Below are the code and all the weights of a small trained network. Each question names an input and a class and asks about switching units off, where a switched-off unit gives its printed mean instead of its output.

import numpy as np


def w(rows, s, z=0):
    codes = np.array(rows[::2]) - 128.0
    scale = np.full(codes.shape[1], s)
    scale[-1] = z or s
    return codes * scale


def norm(h):
    return h / np.sqrt((h * h).mean(-1, keepdims=True) + 1e-5)


def f(y):
    return np.maximum(y, 0)


def log_softmax(a):
    a = a - a.max(-1, keepdims=True)
    return a - np.log(np.exp(a).sum(-1, keepdims=True))


def net(x, mask):
    res = np.array(x, float).reshape(1, 5) / 4 @ E
    u = 0
    for l in range(2):
        y = f(norm(res) @ A[l][:, :-1].T + A[l][:, -1])
        res = res + np.where(mask[u : u + 7], y, B[l][:, -1]) @ B[l][:, :-1]
        u += 7
    return log_softmax(norm(res)[-1] @ U[:, :-1].T + U[:, -1])


A, B = {}, {}
E = w([
[247,127,192,13,110,207,229,164,206],'x0',
[75,168,142,117,144,197,136,129,127],'x1',
[86,61,169,126,16,129,170,145,2],'x2',
[123,83,190,88,106,169,43,78,169],'x3',
[136,34,135,127,252,182,120,201,88],'x4',
],0.005)
A[0] = w([
[65,195,125,104,137,253,125,127,114,3],'0.n1',
[105,95,151,119,44,131,109,158,112,48],'0.n2',
[156,170,127,168,153,102,255,144,131,157],'0.n3',
[124,179,88,85,117,95,90,136,163,115],'0.n4',
[156,62,187,130,75,198,38,70,184,23],'0.n5',
[249,36,73,130,107,66,104,106,131,147],'0.n6',
[108,142,148,225,146,84,130,53,105,34],'0.n7',
],0.0087,0.0029)
B[0] = w([
[58,170,116,142,43,105,53,217,195,186],'0.n1',
[134,113,103,162,75,149,142,148,59,195],'0.n2',
[83,91,146,73,156,81,135,73,141,253],'0.n3',
[225,105,106,157,103,123,124,141,82,191],'0.n4',
[97,134,90,66,190,41,193,98,92,236],'0.n5',
[18,199,133,116,86,193,70,186,174,236],'0.n6',
[86,131,255,91,170,146,196,135,204,221],'0.n7',
],0.0094,0.0048)
A[1] = w([
[84,105,152,250,155,104,81,82,116,62],'1.n1',
[149,147,170,170,81,166,146,122,48,156],'1.n2',
[185,179,103,159,206,138,63,102,190,171],'1.n3',
[124,53,129,128,187,186,54,184,114,3],'1.n4',
[152,194,173,146,69,116,99,113,131,59],'1.n5',
[80,87,128,124,148,62,118,140,107,155],'1.n6',
[147,194,147,154,68,112,137,5,95,79],'1.n7',
],0.011,0.0047)
B[1] = w([
[154,113,164,8,68,186,180,117,162,195],'1.n1',
[160,85,169,172,136,80,84,130,180,183],'1.n2',
[111,61,150,161,65,95,114,129,76,221],'1.n3',
[190,184,93,177,181,178,159,128,109,194],'1.n4',
[158,156,84,152,185,216,144,186,103,156],'1.n5',
[152,170,62,131,133,92,104,99,140,254],'1.n6',
[168,115,72,122,215,182,123,143,99,187],'1.n7',
],0.012,0.0075)
U = w([
[93,112,63,69,168,55,143,70,112,194],'0',
[225,135,62,158,202,216,134,168,100,143],'1',
[148,85,204,14,79,193,173,102,190,121],'2',
[162,2,127,191,39,88,79,169,88,138],'3',
[51,196,82,126,51,156,45,234,179,114],'4',
[117,188,138,144,121,106,92,134,142,93],'5',
[107,149,189,185,144,136,103,111,119,2],'6',
],0.013,0.0086)

Each question gives the input, the list of numbers given to net, and the class t.
The units are the neurons (one row each of A and B). Each row of codes is followed by its name. A weight is (code - 128) times the scale printed after its matrix; where a second scale follows, it is the last column's (A, B and U).
mask holds one flag per neuron, layer by layer. A switched-off neuron (its flag False) gives its mean, the last column of its row in B, instead of its output. The means were averaged over made-up inputs and are rounded, as every weight is.
A unit's drop is (log p(t) with every unit on - log p(t) with that unit switched off) / (log p(t) with every unit on - log p(t) with every unit switched off).
The circuit of an input: a set's keep is (log p(t) with only the set's units on - log p(t) with every unit switched off) / (log p(t) with every unit on - log p(t) with every unit switched off). Starting from the 12 units with the biggest drops (on a tie, the unit counted first), units are removed one at a time, each time the one whose removal leaves the highest keep (on an exact tie, the one counted first), for as long as the keep stays at least 0.8.
units of the circuit, in order: the units of the circuit, biggest drop first
most important unit: the unit with the biggest drop
top k neurons: the k neurons with the biggest drops, biggest first
top k neurons in layer l: the k neurons of layer l with the biggest drops, biggest first
input [-7,-4,7,2,-6], class 2: units of the circuit, in order -> 1.n1; 0.n7
input [0,-6,-4,5,-6], class 1: top 3 neurons in layer 0 -> 0.n4; 0.n3; 0.n1
input [-3,5,-5,-2,-4], class 3: units of the circuit, in order -> 1.n3; 0.n4
input [-2,7,1,0,2], class 4: top neuron -> 0.n1
input [-6,6,3,2,-6], class 1: top 4 neurons -> 1.n5; 1.n7; 0.n6; 0.n3
input [0,1,0,-5,-6], class 1: top 3 neurons -> 1.n7; 0.n4; 0.n5
input [6,-5,-8,2,-8], class 1: top 3 neurons -> 1.n5; 0.n4; 1.n7
input [-4,6,4,6,-4], class 0: top 3 neurons -> 0.n5; 0.n6; 1.n7
input [-4,2,5,-3,5], class 1: top 3 neurons in layer 1 -> 1.n4; 1.n3; 1.n6
input [-7,-7,-3,-5,6], class 2: top 4 neurons -> 1.n1; 0.n5; 0.n1; 0.n7
input [2,6,-5,1,-2], class 4: top 2 neurons in layer 1 -> 1.n5; 1.n2
input [-8,0,-7,-5,1], class 2: units of the circuit, in order -> 1.n1; 0.n5
input [5,-3,2,5,8], class 1: top 2 neurons -> 1.n4; 0.n3
input [5,-5,8,1,-6], class 3: top 2 neurons in layer 1 -> 1.n2; 1.n4
input [-3,-2,-7,6,1], class 3: units of the circuit, in order -> 1.n3
input [5,8,-3,7,-5], class 4: top 4 neurons -> 0.n1; 0.n3; 1.n1; 0.n7
input [7,7,7,-3,-7], class 1: units of the circuit, in order -> 1.n7; 0.n7
input [-8,-6,4,8,-4], class 0: top 3 neurons -> 0.n5; 1.n6; 1.n7
input [6,-3,-7,-2,-3], class 3: top 2 neurons -> 1.n3; 0.n7
input [7,6,7,-7,2], class 0: most important unit -> 0.n3
input [5,-7,-8,7,-4], class 3: units of the circuit, in order -> 1.n3; 0.n7
input [4,-2,-4,5,4], class 0: top 2 neurons -> 0.n5; 1.n1
input [4,3,7,7,7], class 0: units of the circuit, in order -> 0.n5; 1.n1
input [-8,-8,8,3,5], class 2: top 2 neurons in layer 1 -> 1.n1; 1.n3
input [-1,7,-5,5,5], class 4: top 2 neurons -> 0.n1; 0.n3
input [2,4,-7,5,-6], class 3: top 4 neurons -> 1.n3; 0.n4; 1.n4; 0.n2
input [-7,1,-8,-3,4], class 3: units of the circuit, in order -> 1.n3
